Below is a small trained network, with its code and all its weights. Each question gives an input and a target symbol and asks what happens when units are switched off, that is, made to give their printed mean instead of their output.

import numpy as np


def w(rows, s, z=0):
    codes = np.array(rows[::2]) - 128.0
    scale = np.full(codes.shape[1], s)
    scale[-1] = z or s
    return codes * scale


def softmax(a):
    e = np.exp(a - a.max(-1, keepdims=True))
    return e / e.sum(-1, keepdims=True)


def log_softmax(a):
    a = a - a.max(-1, keepdims=True)
    return a - np.log(np.exp(a).sum(-1, keepdims=True))


def net(x, mask):
    ids = ['αβγεζηλμξπφψω'.index(c) for c in x.split()]
    T = len(ids)
    res = E[ids] + P[:T]
    u = 0
    for l in range(3):
        r = res
        for j in range(3):
            rows = slice(4 * j, 4 * j + 4)
            q, k, v = (r @ M[l][rows].T for M in (Q, K, V))
            z = softmax(np.where(np.tri(T) > 0, q @ k.T / 4**0.5, -1e9)) @ v
            o = O[l][rows]
            res = res + np.where(mask[u + j], z, o[:, -1]) @ o[:, :-1]
        u += 3
    return log_softmax(res[-1] @ U[:, :-1].T + U[:, -1])


Q, K, V, O = {}, {}, {}, {}
E = w([
[82,76,180,159,154],'α',
[164,171,100,159,36],'β',
[113,143,30,177,99],'γ',
[191,117,96,42,204],'ε',
[197,171,166,82,60],'ζ',
[95,90,37,168,186],'η',
[156,128,188,39,144],'λ',
[71,101,98,60,217],'μ',
[120,138,11,74,186],'ξ',
[173,78,132,254,103],'π',
[162,116,218,154,78],'φ',
[143,60,179,105,204],'ψ',
[161,182,69,40,108],'ω',
],0.0064)
P = w([
[104,185,144,130,139],'0',
[126,42,103,87,42],'1',
[134,179,146,153,154],'2',
[149,39,105,105,55],'3',
[159,168,148,169,166],'4',
[162,31,107,114,60],'5',
[185,156,149,186,174],'6',
[178,24,102,117,61],'7',
[217,147,146,204,185],'8',
[194,15,102,128,59],'9',
[253,135,146,225,196],'10',
[229,21,73,62,95],'11',
],0.007)
Q[0] = w([
[137,101,125,133,142],'0.h0',
[129,140,127,124,124],'0.h0',
[120,147,126,120,120],'0.h0',
[138,120,128,133,135],'0.h0',
[134,133,151,124,152],'0.h1',
[129,119,138,126,134],'0.h1',
[130,117,138,130,134],'0.h1',
[124,124,122,122,118],'0.h1',
[192,83,179,23,119],'0.h2',
[142,167,206,195,13],'0.h2',
[53,32,168,210,168],'0.h2',
[129,142,3,165,69],'0.h2',
],0.041)
K[0] = w([
[126,147,132,144,141],'0.h0',
[119,121,126,124,122],'0.h0',
[133,109,123,124,121],'0.h0',
[111,140,130,131,127],'0.h0',
[125,101,121,119,113],'0.h1',
[140,122,121,122,124],'0.h1',
[137,122,119,116,122],'0.h1',
[143,133,126,141,136],'0.h1',
[220,95,178,46,136],'0.h2',
[141,166,206,189,13],'0.h2',
[61,34,165,206,159],'0.h2',
[162,142,2,173,91],'0.h2',
],0.038)
V[0] = w([
[158,5,80,87,71],'0.h0',
[63,229,181,165,149],'0.h0',
[10,93,161,131,39],'0.h0',
[146,172,135,137,167],'0.h0',
[134,85,52,88,171],'0.h1',
[128,42,127,90,37],'0.h1',
[152,151,154,122,104],'0.h1',
[168,207,133,115,168],'0.h1',
[95,136,91,84,95],'0.h2',
[154,160,169,214,194],'0.h2',
[116,130,113,106,116],'0.h2',
[189,52,164,116,122],'0.h2',
],0.011)
O[0] = w([
[127,107,89,136,235,168],'0.h0',
[136,149,128,109,17,67],'0.h0',
[146,121,2,91,138,51],'0.h0',
[122,138,161,132,91,133],'0.h0',
[73,151,160,212,148,156],'0.h1',
[211,175,82,212,122,178],'0.h1',
[175,127,146,105,137,140],'0.h1',
[120,105,208,72,156,127],'0.h1',
[135,121,154,174,80,118],'0.h2',
[141,165,112,71,211,74],'0.h2',
[130,125,138,150,109,126],'0.h2',
[72,74,72,96,124,255],'0.h2',
],0.011,0.0032)
Q[1] = w([
[122,109,145,129,119],'1.h0',
[103,194,132,108,120],'1.h0',
[121,151,201,123,159],'1.h0',
[148,194,78,138,156],'1.h0',
[90,187,124,56,136],'1.h1',
[76,164,120,73,208],'1.h1',
[129,175,135,139,142],'1.h1',
[160,153,134,218,116],'1.h1',
[148,153,112,199,83],'1.h2',
[111,62,104,112,128],'1.h2',
[150,141,179,155,114],'1.h2',
[115,251,96,160,161],'1.h2',
],0.021)
K[1] = w([
[101,127,154,109,114],'1.h0',
[139,154,56,111,127],'1.h0',
[106,199,101,90,140],'1.h0',
[216,135,78,187,172],'1.h0',
[161,125,179,147,252],'1.h1',
[177,145,93,203,231],'1.h1',
[119,75,131,126,148],'1.h1',
[102,28,121,109,59],'1.h1',
[110,129,120,103,225],'1.h2',
[119,77,116,173,92],'1.h2',
[95,177,127,67,172],'1.h2',
[186,201,136,157,211],'1.h2',
],0.018)
V[1] = w([
[145,22,56,137,172],'1.h0',
[127,163,163,89,139],'1.h0',
[121,152,115,237,53],'1.h0',
[75,111,108,54,117],'1.h0',
[83,165,109,84,192],'1.h1',
[144,229,135,78,102],'1.h1',
[206,180,157,100,169],'1.h1',
[249,86,179,187,78],'1.h1',
[133,134,131,132,117],'1.h2',
[124,224,127,73,150],'1.h2',
[91,78,109,96,225],'1.h2',
[110,107,119,108,185],'1.h2',
],0.011)
O[1] = w([
[46,106,254,137,131,72],'1.h0',
[107,119,67,128,121,154],'1.h0',
[253,164,154,135,161,126],'1.h0',
[90,131,126,63,52,89],'1.h0',
[153,170,133,216,104,39],'1.h1',
[58,188,54,195,146,142],'1.h1',
[27,119,124,204,152,96],'1.h1',
[21,41,136,45,171,225],'1.h1',
[132,125,133,131,115,124],'1.h2',
[143,207,177,111,209,2],'1.h2',
[87,93,50,126,194,164],'1.h2',
[107,119,92,126,167,140],'1.h2',
],0.0093,0.005)
Q[2] = w([
[8,158,113,81,158],'2.h0',
[86,80,166,230,123],'2.h0',
[130,105,72,170,97],'2.h0',
[100,206,119,137,226],'2.h0',
[147,67,52,86,156],'2.h1',
[58,122,142,119,24],'2.h1',
[165,43,147,168,127],'2.h1',
[185,138,109,139,94],'2.h1',
[105,156,125,91,84],'2.h2',
[79,168,79,100,163],'2.h2',
[115,68,127,172,88],'2.h2',
[189,175,116,177,133],'2.h2',
],0.016)
K[2] = w([
[136,31,127,196,140],'2.h0',
[126,135,76,209,113],'2.h0',
[100,146,161,165,44],'2.h0',
[119,83,174,151,253],'2.h0',
[79,193,122,147,59],'2.h1',
[172,76,132,125,28],'2.h1',
[110,163,195,209,75],'2.h1',
[93,107,100,163,122],'2.h1',
[94,126,149,130,78],'2.h2',
[108,108,211,194,133],'2.h2',
[105,162,84,103,77],'2.h2',
[158,61,77,176,149],'2.h2',
],0.016)
V[2] = w([
[114,228,145,127,143],'2.h0',
[45,160,52,129,168],'2.h0',
[151,120,202,79,171],'2.h0',
[174,123,175,164,110],'2.h0',
[114,66,130,162,109],'2.h1',
[94,105,12,95,132],'2.h1',
[100,52,105,67,128],'2.h1',
[212,66,36,153,152],'2.h1',
[180,61,106,173,124],'2.h2',
[88,103,194,219,133],'2.h2',
[126,60,112,89,135],'2.h2',
[187,150,110,186,115],'2.h2',
],0.011)
O[2] = w([
[39,233,128,140,16,168],'2.h0',
[186,228,159,60,135,248],'2.h0',
[15,66,174,137,133,68],'2.h0',
[87,103,111,188,128,65],'2.h0',
[141,142,129,202,134,126],'2.h1',
[74,76,163,201,45,206],'2.h1',
[205,83,199,225,128,96],'2.h1',
[94,198,122,161,2,159],'2.h1',
[170,154,139,41,87,72],'2.h2',
[137,73,108,127,18,20],'2.h2',
[199,189,88,84,129,80],'2.h2',
[90,99,191,91,117,159],'2.h2',
],0.0082,0.011)
U = w([
[128,254,146,161,190,254],'α',
[98,86,166,75,208,164],'β',
[68,101,166,168,123,77],'γ',
[174,77,78,97,127,83],'ε',
[209,151,69,133,198,50],'ζ',
[112,69,152,56,74,72],'η',
[190,139,72,175,142,107],'λ',
[142,113,114,120,80,94],'μ',
[185,127,80,71,111,62],'ξ',
[196,123,194,102,126,156],'π',
[147,139,98,213,216,77],'φ',
[146,74,117,142,116,116],'ψ',
[101,98,8,154,138,89],'ω',
],0.0041,0.005)

Each question gives the input, a string of symbols that net reads in full, and the target symbol t.
The units are the heads (4 rows each of Q, K, V and O). Each row of codes is followed by its name. A weight is (code - 128) times the scale printed after its matrix; where a second scale follows, it is the last column's (O and U).
mask holds one flag per head, layer by layer. A switched-off head (its flag False) gives its mean, the last column of its rows in O, instead of its output. The means were averaged over made-up inputs and are rounded, as every weight is.
A unit's drop is (log p(t) with every unit on - log p(t) with that unit switched off) / (log p(t) with every unit on - log p(t) with every unit switched off).
The circuit of an input: a set's keep is (log p(t) with only the set's units on - log p(t) with every unit switched off) / (log p(t) with every unit on - log p(t) with every unit switched off). Starting from all 9 units, units are removed one at a time, each time the one whose removal leaves the highest keep (on an exact tie, the one counted first), for as long as the keep stays at least 0.8.
circuit, biggest first: the units of the circuit, biggest drop first
unit that matters most: the unit with the biggest drop
heads that matter: for each layer, one digit per head in row order, 1 if its drop is at least 0.15 and else 0, layers parted by /
drop of u: that unit's drop, to one decimal
input β β ζ α γ ξ π π ω α, target β: circuit, biggest first : [1.h1 0.h2 2.h0]
input β ω ω μ γ ψ μ ω ε π η ζ, target β: circuit, biggest first : [0.h2 1.h1 2.h0]
input φ ω β β ω γ, target φ: unit that matters most : 0.h1
input ψ ω ζ, target α: circuit, biggest first : [1.h2 2.h0 0.h2 1.h1]
input γ π γ, target β: circuit, biggest first : [1.h1 2.h0]
input μ ζ γ π α ε π α α, target β: circuit, biggest first : [0.h2 0.h1 2.h0 1.h1]
input λ ψ π γ ω λ, target λ: heads that matter : 111 / 101 / 110
input ζ ψ π ψ ω ζ α, target α: circuit, biggest first : [0.h2 1.h1]
input π π ζ β φ η, target π: heads that matter : 101 / 110 / 010
input α ω γ ω ω ζ π, target α: circuit, biggest first : [0.h2 1.h1]
input α ξ π, target α: circuit, biggest first : [0.h2 1.h1 1.h2]
input γ ω ζ π α φ ξ, target α: circuit, biggest first : [0.h2 1.h2 1.h1]
input π γ ω λ, target π: circuit, biggest first : [0.h2 1.h1 2.h1 1.h2]
input ω ω β β π φ η φ γ γ, target ω: unit that matters most : 1.h0
input μ φ ψ π, target μ: heads that matter : 111 / 111 / 010
input ω ω ξ π π, target β: heads that matter : 001 / 010 / 100
input ψ β ξ η λ π ω γ π ζ π α, target ψ: heads that matter : 111 / 111 / 110
input ω π λ μ α π β ξ π ε ω, target β: heads that matter : 000 / 011 / 100
input η λ ω, target α: heads that matter : 111 / 011 / 100
input γ η ε ψ ε, target β: unit that matters most : 0.h1
input ξ ξ φ β ω ζ, target ξ: heads that matter : 111 / 111 / 011
input π ω λ ζ ω, target β: heads that matter : 001 / 011 / 100
input ω π η φ η, target β: heads that matter : 111 / 011 / 100
input η ω ω π γ ω β, target α: heads that matter : 101 / 011 / 100
input π γ ξ ω ψ ξ α λ ω ψ, target π: heads that matter : 111 / 111 / 010
input μ β ξ, target α: heads that matter : 010 / 010 / 100
input β β ω β π α π ζ η, target α: unit that matters most : 2.h0
input φ β π γ β π π λ, target φ: drop of 0.h0 : 0.8
input ψ ε ω β ζ γ ω ω, target ψ: drop of 0.h2 : 0.9
input β γ ξ π, target β: drop of 2.h2 : 0.2
